Where the symbols take the states:
χ: GS->PG, ZZ->JH, TM->FF, MM->PZ, GJ->RM, JH->MP, SQ->BN, CD->RH, GT->ZH, RT->GT, FR->DN, SJ->DT, QB->QL, BM->MG, GD->HH, MD->ZB, FM->LJ, QG->QC, QR->QG, CQ->FM, JF->LC, RQ->TH, ZR->HD, RH->RP, NQ->CQ, BH->RL, BC->RR, FZ->PM, RR->SB, BB->DL, DR->SC, ZH->GJ, TH->BC, JB->DM, QL->SN, JP->ZL, FJ->GD, LT->PC, QP->NG, ZT->CG, GL->NQ, CJ->DH, ZS->GN, DP->JP, SR->NH, BP->ZF, DH->ZC, DT->GH, JJ->ZS, DN->FG, GN->CJ, PF->DS, PC->SJ, DQ->HG, RF->BP, PJ->SQ, DS->TR, ZD->PF, RL->JJ, FG->GZ, NG->MM, HG->DR, CF->BH, RD->MC, BN->BT, FD->ZT, GH->GS, PZ->RQ, CG->JR, PM->SZ, GZ->BZ, SB->FR, TT->FD, SN->PH, FF->FS, ZL->FP, HB->ZR, NL->GL, HT->BB, JR->TP, PG->CN, CN->JB, ZF->NL, BZ->DQ, RM->PJ, MC->RZ, PH->BM, DL->ZZ, SZ->MD, MB->FJ, DM->RF, NH->RD, FS->DP, SC->FZ, LC->MB, FP->QR, RZ->JF, TR->TM, MG->RT, QC->CF, RP->QB, TP->HB, BT->TT, MP->CD, ZC->LT, HD->QP, NF->HT, PB->NF, ZB->ZD, LJ->SG, SG->SR, HH->PB
ρ: GS->GH, ZZ->DL, TM->TR, MM->NG, GJ->ZH, JH->ZZ, SQ->PJ, CD->MP, GT->RT, RT->MG, FR->SB, SJ->PC, QB->RP, BM->PH, GD->FJ, MD->SZ, FM->CQ, QG->QR, QR->FP, CQ->NQ, JF->RZ, RQ->PZ, ZR->HB, RH->CD, NQ->GL, BH->CF, BC->TH, FZ->SC, RR->BC, BB->HT, DR->HG, ZH->GT, TH->RQ, JB->CN, QL->QB, JP->DP, FJ->MB, LT->ZC, QP->HD, ZT->FD, GL->NL, CJ->GN, ZS->JJ, DP->FS, SR->SG, BP->RF, DH->CJ, DT->SJ, JJ->RL, DN->FR, GN->ZS, PF->ZD, PC->LT, DQ->BZ, RF->DM, PJ->RM, DS->PF, ZD->ZB, RL->BH, FG->DN, NG->QP, HG->DQ, CF->QC, RD->NH, BN->SQ, FD->TT, GH->DT, PZ->MM, CG->ZT, PM->FZ, GZ->FG, SB->RR, TT->BT, SN->QL, FF->TM, ZL->JP, HB->TP, NL->ZF, HT->NF, JR->CG, PG->GS, CN->PG, ZF->BP, BZ->GZ, RM->GJ, MC->RD, PH->SN, DL->BB, SZ->PM, MB->LC, DM->JB, NH->SR, FS->FF, SC->DR, LC->JF, FP->ZL, RZ->MC, TR->DS, MG->BM, QC->QG, RP->RH, TP->JR, BT->BN, MP->JH, ZC->DH, HD->ZR, NF->PB, PB->HH, ZB->MD, LJ->FM, SG->LJ, HH->GD
ε: GS->GL, ZZ->PH, TM->QC, MM->FG, GJ->CG, JH->BM, SQ->HB, CD->RT, GT->FD, RT->TT, FR->FZ, SJ->BP, QB->GJ, BM->BN, GD->MP, MD->DP, FM->LC, QG->DH, QR->CJ, CQ->JF, JF->BB, RQ->BZ, ZR->RR, RH->GT, NQ->RZ, BH->PC, BC->HG, FZ->TM, RR->DR, BB->QL, DR->DS, ZH->ZT, TH->DQ, JB->FM, QL->RM, JP->JJ, FJ->JH, LT->DM, QP->FR, ZT->MM, GL->MC, CJ->PG, ZS->GH, DP->RL, SR->GD, BP->SR, DH->CN, DT->ZF, JJ->DT, DN->PM, GN->GS, PF->FP, PC->RF, DQ->ZD, RF->SG, PJ->TP, DS->QR, ZD->ZL, RL->SJ, FG->SZ, NG->DN, HG->PF, CF->LT, RD->PB, BN->ZR, FD->NG, GH->NL, PZ->GZ, CG->PZ, PM->FF, GZ->MD, SB->SC, TT->QP, SN->PJ, FF->CF, ZL->ZS, HB->BC, NL->RD, HT->QB, JR->RQ, PG->NQ, CN->CQ, ZF->NH, BZ->ZB, RM->JR, MC->NF, PH->SQ, DL->SN, SZ->FS, MB->ZZ, DM->LJ, NH->HH, FS->BH, SC->TR, LC->DL, FP->GN, RZ->HT, TR->QG, MG->BT, QC->ZC, RP->ZH, TP->TH, BT->HD, MP->MG, ZC->JB, HD->SB, NF->RP, PB->RH, ZB->JP, LJ->MB, SG->FJ, HH->CD
ζ: GS->DT, ZZ->BB, TM->DS, MM->QP, GJ->GT, JH->DL, SQ->RM, CD->JH, GT->MG, RT->BM, FR->RR, SJ->LT, QB->RH, BM->SN, GD->MB, MD->PM, FM->NQ, QG->FP, QR->ZL, CQ->GL, JF->MC, RQ->MM, ZR->TP, RH->MP, NQ->NL, BH->QC, BC->RQ, FZ->DR, RR->TH, BB->NF, DR->DQ, ZH->RT, TH->PZ, JB->PG, QL->RP, JP->FS, FJ->LC, LT->DH, QP->ZR, ZT->TT, GL->ZF, CJ->ZS, ZS->RL, DP->FF, SR->LJ, BP->DM, DH->GN, DT->PC, JJ->BH, DN->SB, GN->JJ, PF->ZB, PC->ZC, DQ->GZ, RF->JB, PJ->GJ, DS->ZD, ZD->MD, RL->CF, FG->FR, NG->HD, HG->BZ, CF->QG, RD->SR, BN->PJ, FD->BT, GH->SJ, PZ->NG, CG->FD, PM->SC, GZ->DN, SB->BC, TT->BN, SN->QB, FF->TR, ZL->DP, HB->JR, NL->BP, HT->PB, JR->ZT, PG->GH, CN->GS, ZF->RF, BZ->FG, RM->ZH, MC->NH, PH->QL, DL->HT, SZ->FZ, MB->JF, DM->CN, NH->SG, FS->TM, SC->HG, LC->RZ, FP->JP, RZ->RD, TR->PF, MG->PH, QC->QR, RP->CD, TP->CG, BT->SQ, MP->ZZ, ZC->CJ, HD->HB, NF->HH, PB->GD, ZB->SZ, LJ->CQ, SG->FM, HH->FJ
ω: GS->ZC, ZZ->HH, TM->MD, MM->TP, GJ->PH, JH->PB, SQ->RT, CD->HT, GT->QL, RT->QB, FR->PZ, SJ->GN, QB->ZZ, BM->RH, GD->MC, MD->HG, FM->BP, QG->FS, QR->FF, CQ->RF, JF->SG, RQ->ZR, ZR->FD, RH->BB, NQ->DM, BH->ZL, BC->QP, FZ->GZ, RR->NG, BB->FJ, DR->DN, ZH->SN, TH->HD, JB->SJ, QL->JH, JP->DS, FJ->RD, LT->JJ, QP->CG, ZT->PJ, GL->JB, CJ->CF, ZS->QG, DP->PF, SR->GL, BP->GS, DH->BH, DT->CJ, JJ->QR, DN->RQ, GN->QC, PF->FZ, PC->ZS, DQ->SB, RF->GH, PJ->MG, DS->PM, ZD->SC, RL->FP, FG->TH, NG->JR, HG->FR, CF->JP, RD->CQ, BN->GT, FD->RM, GH->DH, PZ->HB, CG->SQ, PM->BZ, GZ->BC, SB->MM, TT->GJ, SN->MP, FF->ZB, ZL->TR, HB->TT, NL->CN, HT->MB, JR->BN, PG->LT, CN->PC, ZF->PG, BZ->RR, RM->BM, MC->FM, PH->CD, DL->GD, SZ->DQ, MB->NH, DM->DT, NH->NQ, FS->ZD, SC->FG, LC->SR, FP->TM, RZ->LJ, TR->SZ, MG->RP, QC->DP, RP->DL, TP->BT, BT->ZH, MP->NF, ZC->RL, HD->ZT, NF->LC, PB->JF, ZB->DR, LJ->ZF, SG->NL, HH->RZ

The rows follow the links: the fewer symbols apart two states are, the more alike their rows tend to be.

Each row is also shifted at random along 5 hidden directions that mean nothing.

Some states, each with a row of numbers:
QL: 128 -37 14 -58 -27 20 46 79 57 10 92 -44 -55 17 -64 7 90 -6 60 -44 -51 37 -25 -6 12 39 -15 -38 -67 102 -15 -3 -33 -42 145 37 -32 7 83 24 38 56 -138 13 71 43 81 -2 -77 -43 5
GJ: 211 -4 -57 -52 21 -18 -14 73 50 28 -63 33 7 20 60 -41 -58 2 -22 3 -96 33 -15 6 -15 -27 -4 -27 -33 -50 4 -12 -47 40 -28 -73 10 -31 -20 -21 -5 -9 -8 39 25 3 -19 -2 2 71 81
TM: -10 4 65 15 -46 -58 70 -168 -74 31 29 -86 -94 -10 48 -32 55 -26 -81 -6 147 47 -18 -46 -131 16 20 -46 7 12 15 -30 61 20 -17 78 62 35 -37 -74 -155 -19 160 154 -81 -126 42 111 7 14 29
ZF: 2 -66 9 -66 13 20 48 58 3 10 7 -123 -70 6 -97 100 106 -24 32 -32 44 -75 -85 -91 11 84 -37 -41 -112 94 1 13 -30 27 112 86 -28 102 63 34 6 14 -104 8 52 1 79 12 -89 -60 5
FP: -293 -56 43 -88 16 96 128 -66 -35 15 24 -40 -73 56 -54 7 118 -39 3 -71 88 -62 -163 -2 -92 46 -19 -58 -108 73 -14 -103 43 66 64 14 20 16 20 -58 -74 -63 20 125 8 2 43 91 -73 48 131
GZ: 92 -42 -16 -84 -22 -35 -38 40 -26 21 -103 -7 -60 12 -12 3 -49 19 -55 1 29 -36 -4 -58 -114 3 35 -31 -68 -60 -14 -5 53 67 -21 -24 15 -58 -33 -30 -92 -62 -13 108 -100 -61 -30 89 -47 34 128
RF: 41 9 -16 41 92 19 8 61 -7 -11 -40 13 114 37 19 79 -10 10 2 6 -10 -45 -32 -6 95 -19 -42 10 65 -14 15 28 -33 53 -49 -18 33 56 -4 18 78 -28 33 -72 37 48 40 -64 19 -34 -57
MM: -161 88 45 36 -121 -14 -137 12 39 -23 25 31 -19 28 6 7 -21 -49 13 27 -13 118 156 9 83 30 59 78 61 -43 -20 67 52 -88 109 92 -78 -36 -6 172 16 98 -45 -65 -35 -3 -14 -45 -37 -133 -61
DS: -170 20 60 42 -35 -50 -136 -41 -1 41 -117 133 -56 27 4 40 -16 -80 -75 41 -22 21 76 113 124 62 56 78 2 -123 -61 -3 74 -94 -30 76 -56 -107 -37 152 62 -35 -29 -14 -149 -80 -18 -56 -78 -52 79
ZL: -65 -11 51 -3 6 42 41 25 3 -22 54 -9 -10 62 -32 1 120 -51 75 -58 79 -23 -36 -22 7 57 -44 -12 -7 48 6 -52 36 0 102 4 -23 8 3 26 9 -18 13 -19 42 43 47 57 -54 -69 -23
NF: -23 -13 -82 17 79 -8 -23 61 7 73 -97 141 54 10 24 62 -67 2 -66 20 -132 -34 -36 129 105 -27 -16 8 -20 -68 3 24 -37 -11 -131 -55 38 -70 61 14 79 -62 -34 -53 -9 13 3 -82 25 58 19
PJ: 126 35 -47 29 -6 -9 -27 57 58 -18 52 1 16 -1 58 -92 -16 7 54 -2 -41 69 69 -37 -16 -23 -15 10 42 -16 45 12 -44 -26 10 -70 -20 -2 -19 5 -24 57 33 -79 108 46 -39 12 68 3 -94
QP: 163 -99 -27 -35 31 25 66 174 35 10 38 -27 91 26 -49 54 46 1 123 -44 -99 -7 -135 -30 9 0 23 -97 -35 35 -35 62 7 -2 73 -40 79 -44 -51 49 33 -2 -131 50 41 68 55 -64 -118 -35 63
BB: 12 48 -27 62 39 -39 36 -67 -40 33 7 21 30 -24 87 -20 -62 54 -127 38 -16 44 20 28 -34 -92 -6 -15 91 -28 49 18 -24 8 -158 -24 75 9 68 -102 -54 -3 143 17 -2 -60 28 11 141 62 -82
SJ: -189 -71 18 -46 -49 -13 -11 -102 1 35 -75 -73 -163 -55 -60 40 67 -83 -21 10 42 -59 -83 8 24 114 19 12 -174 11 -47 -35 -17 -16 42 126 -68 63 -24 62 -16 -5 -94 43 -34 -76 -32 -26 -113 39 125
SZ: -181 37 36 96 -41 -12 -83 -31 -19 -35 18 101 26 -33 -13 -32 -15 -18 31 25 17 -5 94 76 47 20 25 76 82 -56 -14 14 72 -122 -27 -11 -42 -93 -50 89 40 8 1 -109 -44 20 -58 -37 20 -61 -87
DP: -193 30 27 33 58 52 3 -11 -15 8 -44 130 88 92 32 23 3 -36 -15 -7 -2 -4 -34 101 80 -14 -16 22 60 -58 -16 -53 50 14 -40 -50 30 -72 -27 23 63 -74 71 -9 -43 40 16 -24 -16 -6 39
BP: 4 -3 -1 -9 54 5 -19 45 -5 2 -65 -22 20 28 -15 99 10 -4 -34 18 7 -43 -31 -24 75 26 -20 2 -7 -1 -1 19 -20 39 -11 39 -6 62 39 33 49 -18 -17 -22 -3 -15 44 -37 -26 -36 -6
ZR: -96 -62 -16 -70 1 -19 -60 52 16 55 -164 49 -37 28 -5 71 -82 -9 -120 54 -126 12 -91 51 4 -5 116 -47 -80 -112 -85 33 25 8 -70 37 38 -108 -23 76 -9 -33 -121 151 -136 -105 11 -89 -115 54 251
FZ: -332 -68 -16 19 -2 89 45 28 -19 -9 54 86 47 -25 -95 -13 40 -8 118 -46 -25 -96 -89 87 -4 24 5 5 -38 16 -25 -17 55 -64 19 -78 4 -113 -41 31 33 -35 -86 -55 23 104 -61 -26 -39 6 6
TH: 35 31 -24 -45 7 -17 -39 4 -22 25 -128 77 85 74 82 36 -143 26 -105 26 -44 64 12 20 -17 -98 70 -11 43 -114 -30 21 51 101 -84 -34 82 -72 -50 -39 -34 -55 66 144 -133 -44 -9 -6 -12 48 151
SG: -174 100 26 30 -80 39 -1 -130 -31 -59 112 -44 13 -45 -20 -19 -22 40 12 6 97 25 138 -13 11 -39 -25 84 81 92 30 -8 -14 -4 57 50 -59 95 80 -53 20 94 53 -78 32 50 -34 21 117 -35 -167
HH: 369 -7 -46 43 11 -78 28 65 11 31 86 -71 -11 -64 11 -5 68 8 76 -26 9 1 58 -67 11 28 -83 -19 -5 52 73 61 -50 -47 21 -8 15 64 37 -8 -15 31 7 -112 109 30 36 28 44 -54 -196
MB: -18 -59 -87 -93 23 -22 -9 -25 -8 107 -170 87 -52 -38 -2 90 -84 -16 -104 24 -98 -67 -79 119 58 -5 15 -1 -164 -65 -35 -7 -32 57 -111 -3 29 -43 39 -28 23 -92 -90 78 -76 -41 -44 -38 -54 134 188
NL: -385 -55 -2 -65 12 144 92 33 -4 2 62 -37 -3 23 -132 101 98 -27 83 -55 9 -98 -144 23 48 52 -35 -6 -109 120 -12 -15 -19 16 123 39 -25 60 95 36 59 14 -126 -31 84 97 32 -30 -74 -21 -7
HB: 26 15 -4 79 12 6 47 27 -7 -37 100 -41 101 -12 40 -53 -12 52 49 10 -29 71 -14 -48 -65 -72 33 -53 115 11 10 61 5 -29 -31 -47 79 -2 -55 -19 -51 60 65 7 40 23 14 -35 66 -13 -93
RP: -90 37 15 27 12 76 -11 108 74 -24 119 103 80 42 -39 1 37 3 94 -28 -114 30 39 104 148 -2 -26 47 66 57 -3 15 -27 -109 85 -33 -50 -50 100 87 161 64 -108 -147 103 132 48 -93 -2 -86 -115
FF: 21 73 63 104 15 -38 -40 -43 -20 -15 4 68 65 42 64 -11 11 -33 -5 7 58 61 83 28 65 1 -11 48 138 -50 16 3 63 -36 -22 1 4 -20 -50 43 27 -19 124 -63 -42 -1 23 6 27 -78 -84
TR: 59 -14 68 32 -46 -61 -34 -22 -14 18 8 -16 -78 -1 -14 16 95 -69 20 -10 62 21 37 -12 19 86 9 9 -13 -8 -14 0 58 -73 67 89 -27 -14 -36 87 -16 -7 -12 -10 -49 -54 37 19 -81 -89 -9
RT: 254 10 6 -64 -72 -58 -73 71 90 8 8 -30 -111 11 -1 -32 28 -41 20 -8 -44 75 97 -33 23 59 4 20 -78 11 -7 5 -39 -42 126 60 -100 7 41 81 14 66 -112 -17 41 -14 18 22 -72 -44 20
LJ: 230 -11 15 -55 1 -39 26 -24 -29 -14 -14 -101 -29 -28 -27 48 -23 57 -55 9 58 -41 12 -87 -46 -20 -5 -18 -23 61 3 9 -26 88 1 45 3 91 46 -98 -9 -11 -13 72 -43 -45 26 42 8 15 24
NH: 58 -13 -59 5 67 93 147 6 -32 -35 106 22 190 -23 -31 18 -28 80 121 -56 -15 -77 -83 27 14 -99 -71 -22 39 112 29 1 -40 81 -21 -121 74 46 8 -156 84 -24 16 -32 93 173 -18 -11 78 62 -73
ZT: 128 0 7 18 -49 -97 -72 15 21 1 -8 -107 -126 -50 33 -57 -16 13 -65 61 2 69 75 -103 -106 27 55 -23 2 -45 3 48 -11 -53 -20 55 -23 16 -14 50 -123 73 9 30 -17 -140 5 19 18 -17 -26
FD: 27 71 3 28 -52 -120 -197 -16 40 13 -132 19 -107 -20 92 -57 -128 9 -184 117 -54 101 160 -25 -17 0 96 50 50 -158 -17 38 -4 -55 -119 56 -60 -42 -8 86 -66 51 29 6 -103 -180 -45 -30 54 2 21
FM: -42 41 34 -29 -52 -3 23 -102 -36 -30 48 -110 -59 -35 -29 17 -8 49 -53 10 105 -6 48 -73 -49 -20 -3 19 7 85 17 -5 -15 55 31 80 -28 118 74 -88 -43 53 38 42 -20 -37 18 59 57 -3 -50
QB: -380 -48 -12 -61 -3 167 159 17 28 15 170 26 14 31 -98 6 97 -15 99 -83 -85 -8 -165 108 18 -14 -16 -50 -87 143 -19 -47 -20 -31 121 -28 19 -35 113 -20 59 47 -134 28 129 137 49 -35 -48 43 36
GS: -103 -19 -25 41 59 19 -4 -8 -1 10 -76 52 63 6 18 63 -7 -44 14 18 -38 -44 -63 57 125 21 -20 27 -8 -37 -11 6 -28 18 -57 -5 10 29 -49 57 78 -38 3 -62 12 27 -18 -93 -27 15 22

From each start, follow one symbol. Which state do you reach?
Answers are names.
-108 -65 -48 -84 -16 -19 6 -9 14 58 -94 -58 -133 -22 17 -37 -40 8 -114 28 -53 3 -96 -18 -131 -3 70 -69 -123 -50 -24 -13 -19 31 -75 18 24 -28 2 -19 -137 -4 -29 152 -40 -126 -21 21 -29 125 178
χ: FD
-222 44 8 -34 -105 85 126 -133 10 -16 200 -95 -72 -26 2 -96 82 -5 51 -58 55 98 -4 -8 -101 -30 -8 -30 -32 147 31 -45 -18 -8 131 28 -10 65 86 -87 -95 116 49 54 116 47 13 79 55 37 -53
ε: BN
-85 71 -39 83 -27 22 -42 37 48 -44 90 23 51 -14 59 -109 -13 6 77 1 -44 82 100 -9 6 -19 -23 38 87 -6 48 24 -25 -76 12 -72 -40 -3 -11 46 -11 93 56 -152 136 72 -56 -12 106 -29 -185
ω: GT
-205 77 -16 89 66 29 30 -121 -54 -13 -24 22 119 11 95 20 -63 14 -81 33 44 20 -10 26 38 -77 -20 30 126 -37 37 -1 -16 75 -151 -22 68 76 -20 -63 -11 -15 194 -21 -2 -3 -12 -37 121 43 -69
ω: SJ
198 51 -19 25 -18 3 11 75 -10 -33 73 0 120 40 47 -27 -30 23 92 -34 35 59 73 -73 -32 -56 -21 -15 107 3 43 43 32 38 56 -74 51 -3 -61 -21 -27 14 86 -22 39 85 -3 50 33 -78 -98
ε: DR
-88 63 0 18 -48 8 -60 7 8 -11 -18 65 87 51 51 13 -87 -4 -9 18 -37 97 74 30 37 -55 54 29 82 -63 -21 43 50 3 8 -2 27 -54 -34 54 7 34 28 19 -51 18 -15 -38 -7 -38 7
ε: GZ
-38 85 -31 79 -8 -17 -62 -11 26 -28 22 16 27 -18 98 -101 -71 30 -32 50 -29 96 109 -19 -35 -54 18 27 114 -60 38 23 -23 -43 -78 -62 -8 -8 -17 5 -55 74 109 -67 46 -15 -58 -8 134 18 -118
ω: ZH
141 29 -23 -6 4 4 -1 52 -11 -5 -19 35 114 59 67 7 -82 29 10 -5 1 61 19 -37 -33 -81 23 -24 69 -42 10 34 40 81 -11 -67 84 -31 -65 -36 -32 -25 75 57 -34 29 -4 27 6 -14 18
χ: RR
33 -20 28 -7 72 40 107 -12 -40 4 10 -2 53 70 22 2 60 -5 -2 -42 66 -21 -108 -18 -51 -17 -26 -55 24 17 14 -66 35 76 -14 -44 80 6 -45 -82 -38 -89 115 83 -9 11 60 62 -15 17 51
ρ: DP
-528 37 1 11 -105 96 4 -89 -34 -34 91 19 -47 -34 -51 -71 19 -7 58 -33 86 -11 46 31 -89 8 11 44 -15 27 11 -38 80 -48 62 -17 -36 -44 16 13 -79 43 18 -44 23 58 -98 69 51 -8 -68
χ: HG
-121 29 7 32 -31 -35 -95 -4 16 -4 -55 20 -22 -7 41 -15 -76 10 -91 66 -64 83 60 17 3 -24 87 22 53 -99 -28 51 18 -61 -68 37 -1 -54 -14 74 -28 53 -7 23 -69 -93 -16 -68 19 -3 23
ε: TH
13 54 41 -18 -16 -35 -94 -41 -21 -16 -82 -25 -42 11 -5 70 -66 30 -133 60 40 -4 101 -34 39 -2 19 58 32 -19 -12 11 -24 44 -16 93 -61 69 77 4 25 14 0 14 -84 -87 22 -11 16 -31 2
ε: RZ
-38 -16 -13 -5 5 -23 47 -25 -17 49 34 -34 -77 -31 1 18 31 16 -72 2 -20 14 -31 11 -34 2 -4 -45 -35 33 29 9 -21 -21 -29 41 34 9 110 -32 -60 26 2 33 17 -61 58 17 32 24 -38
ρ: BB
108 -30 -51 -83 -19 -42 -20 -39 -16 67 -111 15 -60 -42 -23 63 -69 6 -72 19 -30 -44 -5 44 31 -3 4 11 -121 -20 -24 1 -34 39 -37 34 -15 8 36 -44 30 -47 -88 61 -73 -40 -39 -4 -34 82 118
ω: LJ
-423 61 -52 6 -49 76 -6 -83 28 4 25 47 -20 -4 62 -92 -56 -2 -33 16 -44 71 16 74 -47 -52 26 32 -4 -28 14 -35 -11 -13 -45 -49 -15 -29 22 -13 -69 59 61 -6 58 13 -85 7 92 93 -9
χ: BN
-155 49 -16 -11 -38 100 84 -30 38 -18 145 14 51 18 13 -75 33 2 94 -52 -33 75 0 50 4 -49 -31 5 12 86 21 -34 -25 -12 86 -53 -5 8 38 -43 15 71 13 -22 130 120 -16 13 50 29 -54
ζ: PH
109 -18 8 -11 10 -77 48 -123 -57 35 -66 -160 -97 -33 40 36 19 -13 -120 30 106 -1 -65 -109 -89 22 3 -55 -49 2 15 6 -23 95 -63 103 50 138 -27 -71 -137 -20 112 118 -51 -151 42 54 3 55 52
χ: JB
202 -94 -8 -36 44 -65 28 -5 -3 33 -99 -89 -74 -46 -22 66 49 -48 -4 7 14 -72 -115 -46 15 78 -7 -45 -114 -1 -29 1 -39 42 -20 62 4 72 -72 17 -1 -56 -61 51 -21 -74 7 -30 -102 36 124
χ: GH
92 51 18 -22 -34 -6 -43 33 62 -6 38 39 -5 37 22 -28 -13 -7 1 8 -66 89 89 37 68 -8 8 34 27 11 -10 -7 -27 -43 66 16 -53 -17 60 34 64 58 -63 -34 26 23 23 -20 -6 -26 -11
χ: BM
